Below is a small trained network, with its code and all its weights. Each question gives an input and a target symbol and asks what happens when units are switched off, that is, made to give their printed mean instead of their output.

import numpy as np


def w(rows, s, z=0):
    codes = np.array(rows[::2]) - 128.0
    scale = np.full(codes.shape[1], s)
    scale[-1] = z or s
    return codes * scale


def norm(h):
    return h / np.sqrt((h * h).mean(-1, keepdims=True) + 1e-5)


def f(y):
    return y / 2 * (1 + np.tanh(0.7978845608 * (y + 0.044715 * y**3)))


def softmax(a):
    e = np.exp(a - a.max(-1, keepdims=True))
    return e / e.sum(-1, keepdims=True)


def log_softmax(a):
    a = a - a.max(-1, keepdims=True)
    return a - np.log(np.exp(a).sum(-1, keepdims=True))


def net(x, mask):
    ids = ['ΓΔΘΛΞΣΩαεζημπτφψ'.index(c) for c in x.split()]
    T = len(ids)
    res = E[ids] + P[:T]
    r = norm(res)
    for j in range(2):
        rows = slice(4 * j, 4 * j + 4)
        q, k, v = (r @ M[0][rows].T for M in (Q, K, V))
        z = softmax(np.where(np.tri(T) > 0, q @ k.T / 4**0.5, -1e9)) @ v
        o = O[0][rows]
        res = res + np.where(mask[j], z, o[:, -1]) @ o[:, :-1]
    y = f(norm(res) @ A[0][:, :-1].T + A[0][:, -1])
    res = res + np.where(mask[2:6], y, B[0][:, -1]) @ B[0][:, :-1]
    return log_softmax(norm(res)[-1] @ U[:, :-1].T + U[:, -1])


Q, K, V, O, A, B = {}, {}, {}, {}, {}, {}
E = w([
[64,133,109,125],'Γ',
[24,133,73,133],'Δ',
[5,146,89,124],'Θ',
[64,116,61,144],'Λ',
[56,123,107,115],'Ξ',
[47,132,120,174],'Σ',
[127,141,29,197],'Ω',
[139,134,103,156],'α',
[181,89,40,218],'ε',
[44,135,75,122],'ζ',
[62,105,121,93],'η',
[2,120,72,129],'μ',
[113,90,123,99],'π',
[160,123,47,203],'τ',
[18,136,118,87],'φ',
[193,46,87,93],'ψ',
],0.0092)
P = w([
[191,113,180,167],'0',
[103,65,64,157],'1',
[144,179,80,104],'2',
[134,32,117,142],'3',
[151,161,108,124],'4',
[5,95,68,213],'5',
[136,141,156,118],'6',
[58,92,85,179],'7',
[132,169,115,125],'8',
[97,46,134,115],'9',
],0.015)
Q[0] = w([
[89,119,42,171],'H0',
[91,159,90,206],'H0',
[109,189,194,248],'H0',
[119,218,62,30],'H0',
[153,124,91,144],'H1',
[103,102,2,170],'H1',
[172,55,55,39],'H1',
[145,140,68,70],'H1',
],0.0078)
K[0] = w([
[121,60,67,86],'H0',
[204,246,98,79],'H0',
[105,198,160,184],'H0',
[56,140,84,102],'H0',
[179,49,141,71],'H1',
[255,148,82,61],'H1',
[197,142,211,112],'H1',
[127,58,103,50],'H1',
],0.0098)
V[0] = w([
[38,33,61,165],'H0',
[71,92,105,152],'H0',
[132,68,215,155],'H0',
[171,149,188,134],'H0',
[162,73,130,86],'H1',
[192,88,168,81],'H1',
[126,194,208,214],'H1',
[6,1,59,65],'H1',
],0.0097)
O[0] = w([
[114,219,178,200,255],'H0',
[152,169,131,183,177],'H0',
[2,198,66,127,72],'H0',
[167,172,134,48,59],'H0',
[165,150,29,85,145],'H1',
[66,153,134,79,127],'H1',
[143,70,184,128,93],'H1',
[118,195,123,196,111],'H1',
],0.0089,0.0066)
A[0] = w([
[85,158,167,134,239],'N0',
[147,107,110,77,129],'N1',
[153,161,166,5,254],'N2',
[140,96,100,215,58],'N3',
],0.014,0.0029)
B[0] = w([
[221,120,2,120,168],'N0',
[231,140,30,198,127],'N1',
[79,251,202,237,141],'N2',
[102,142,210,152,254],'N3',
],0.0066,0.009)
U = w([
[95,149,147,137,82],'Γ',
[114,151,151,163,70],'Δ',
[143,165,147,141,121],'Θ',
[102,7,140,129,110],'Λ',
[163,119,127,133,121],'Ξ',
[202,118,138,156,138],'Σ',
[99,102,173,134,77],'Ω',
[110,171,185,155,120],'α',
[142,176,135,126,146],'ε',
[133,116,109,137,125],'ζ',
[170,147,216,105,253],'η',
[185,220,63,145,160],'μ',
[95,134,155,104,129],'π',
[108,111,29,113,165],'τ',
[127,107,98,113,136],'φ',
[135,166,147,141,84],'ψ',
],0.014,0.0055)

Each question gives the input, a string of symbols that net reads in full, and the target symbol t.
The units are the heads (4 rows each of Q, K, V and O) and the neurons (one row each of A and B). Each row of codes is followed by its name. A weight is (code - 128) times the scale printed after its matrix; where a second scale follows, it is the last column's (O, A, B and U).
mask holds one flag per unit, heads first, then neurons. A switched-off unit (its flag False) gives its mean, the last column of its rows in O or B, instead of its output. The means were averaged over made-up inputs and are rounded, as every weight is.
A unit's drop is (log p(t) with every unit on - log p(t) with that unit switched off) / (log p(t) with every unit on - log p(t) with every unit switched off).
The circuit of an input: a set's keep is (log p(t) with only the set's units on - log p(t) with every unit switched off) / (log p(t) with every unit on - log p(t) with every unit switched off). Starting from all 6 units, units are removed one at a time, each time the one whose removal leaves the highest keep (on an exact tie, the one counted first), for as long as the keep stays at least 0.8.
circuit, biggest first: the units of the circuit, biggest drop first
unit that matters most: the unit with the biggest drop
k most important neurons: the k neurons with the biggest drops, biggest first
heads that matter: for each layer, one digit per head in row order, 1 if its drop is at least 0.15 and else 0, layers parted by /
input α α η ψ α α ψ, target μ: unit that matters most -> N3
input Θ ε ψ Λ ψ ψ τ ψ η, target μ: heads that matter -> 00
input ψ α α ζ, target τ: circuit, biggest first -> H1, H0, N3
input α α α α, target Λ: circuit, biggest first -> H1, H0
input Ξ Ω μ ψ ψ Ω ψ, target μ: circuit, biggest first -> N3, H0
input η Ω Δ Θ α Δ ψ η π, target μ: heads that matter -> 01
input φ α ζ Γ ψ η ψ α, target τ: circuit, biggest first -> H1, H0
input ψ α α Γ α α α α Λ, target η: heads that matter -> 10
input ψ α α α, target τ: circuit, biggest first -> H0, H1
input Γ ψ Λ τ ψ η Λ, target μ: 2 most important neurons -> N0, N2
input τ Ξ ψ ζ ψ ψ α π, target τ: 2 most important neurons -> N3, N1
input α α Λ, target η: heads that matter -> 11
input α ε Σ Λ α, target η: circuit, biggest first -> H0, N0
input π τ Λ α Ω ψ α Ω Δ α, target Λ: circuit, biggest first -> H1, N3
input Ω Ω α ε α ψ, target Λ: circuit, biggest first -> H0, H1
input ε α ψ η ψ α ζ, target μ: circuit, biggest first -> N0
input α Λ α, target η: circuit, biggest first -> H1, N0
input τ φ ζ Ξ η ψ π, target μ: circuit, biggest first -> N0, N3
input ψ ζ Λ ε, target τ: circuit, biggest first -> H1, H0
input α Θ α α π ψ, target Λ: heads that matter -> 10
input Θ ε Ξ α α Δ α μ, target Λ: heads that matter -> 11
input η α ψ ψ ψ Σ Λ, target μ: heads that matter -> 01
input π α Ξ α ψ ε ψ ψ Λ Γ, target τ: heads that matter -> 00
